Each row has a name. Each question is about the rows just above it.

q_582: [159  97 103  96]
q_356: [102 102 102 102]
q_328: [157  96 160 161]
q_346: [115 159  98 162]
q_753: [ 99  98 162 162]
q_622: [159 159 159 159]
Times [160] occurs in q_328:  1
How many times does q_356 hold [102]?  4
Count of [160] in q_622:  0
How many times does q_582 hold [159]?  1
Times [159] occurs in q_346:  1

q_457: [119 118 129 137 121 123 119 132 132 148 133 137 131 135 132 126 124 128
 125 136 127 127 135 126 126 132 125 134 118]
q_356: [133 140 136 136 128 136 130 128 127 107 134 123 137 133 121 136 131 126
 132 119 140 127 122 126 129 123 124 122 138]
q_669: [137 142 141 130 131 141 130 122 125 112 136 128 147 133 120 139 131 130
 122 131 141 130 126 131 126 120 123 122 141]
q_349: [118 121 121 131 117 115 132 128 134 126 127 108 114 123 137 127 127 107
 134 142 122 113 130 109 140 137 128 128 117]
q_194: [136 138 135 134 140 141 140 122 128 119 126 140 140 130 117 136 134 129
 134 134 138 131 123 126 130 127 126 127 137]
q_622: [130 131 128 130 135 138 122 139 123 118 126 143 127 124 119 120 130 144
 128 100 132 131 118 147 125 117 131 125 133]
q_163: [117 117 127 137 126 122 132 120 138 145 124 114 125 124 132 130 128 106
 132 149 125 115 135 108 143 141 127 136 111]
q_582: [114 117 127 143 114 118 121 135 135 137 136 126 123 132 134 125 123 117
 130 137 127 116 132 125 134 133 125 131 114]
q_882: [134 136 126 138 127 128 123 137 125 120 133 138 131 146 124 131 130 145
 141 112 135 135 121 137 112 127 126 125 143]
q_328: [144 144 132 130 149 147 135 125 124 111 119 133 137 127 111 133 138 141
 139 104 140 139 116 130 127 123 130 125 144]
How many times does q_457 hold [132]?  4
How many times does q_194 hold [134]?  4

q_346: [114 131 148 102 124 124 150 125 106 145 128 150 119 124 121 119 134 121
 137 124 118 129 131 133 104 111 134 118 126 121 148 118 121 135 136 118
 144 150 141 121 122 121 121 123 139]
q_582: [128 129 128 127 127 129 128 127 130 128 128 127 128 127 129 126 127 127
 128 128 129 130 130 127 129 128 130 129 130 126 127 127 126 126 129 130
 126 128 130 128 129 130 130 130 128]
q_622: [129 134 115 137 130 126 122 130 134 131 132 115 121 128 133 130 124 124
 122 130 131 123 127 124 137 131 124 135 129 127 119 133 130 123 124 132
 122 118 121 133 130 134 124 130 121]
Count of [118] in q_346:  4
Count of [121] in q_346:  7
How many times does q_582 hold [129]?  8
How many times does q_622 hold [130]?  7
How many times does q_346 hold [124]?  4

q_622: [133 119 136  98 113 123 125 128 119 118 136]
q_349: [136 133 150 129 116 110 116 120 120 116 146]
q_346: [135 143 126 149 110 123 116 115 125 146 112]
q_163: [125 121 124 144 119 140 119 116 125 129 134]
q_328: [135 138 112 138 135 135 138 135 135 137 128]
q_194: [120 129 129 111 149 128 131 140 124 127 116]
q_457: [128 114 154 132 117 120 130 119 121 104 104]
q_882: [133 137 133 141 130 118 117 129 117 137 115]
q_669: [143 128 113 127 143 139 107 136 114 136 108]
q_582: [132 132 114 108 114 114 128 137 132 114 114]
q_753: [132 128 114 142 115 127 115 119 137 132 117]
q_356: [125 147 117 113 155 140 134 140 115 138 115]
How many times does q_349 hold [116]?  3
How many times does q_582 hold [113]?  0
Count of [129] in q_457:  0
Count of [114] in q_582:  5
Count of [138] in q_328:  3

q_163: [116 116 116 155 119 119 116]
q_356: [121 143 125 116 130 119 137]
q_328: [140 138 131 124 140 133 115]
q_622: [116 112 128 155 119 119 137]
Times [117] occurs in q_163:  0
Count of [141] in q_328:  0

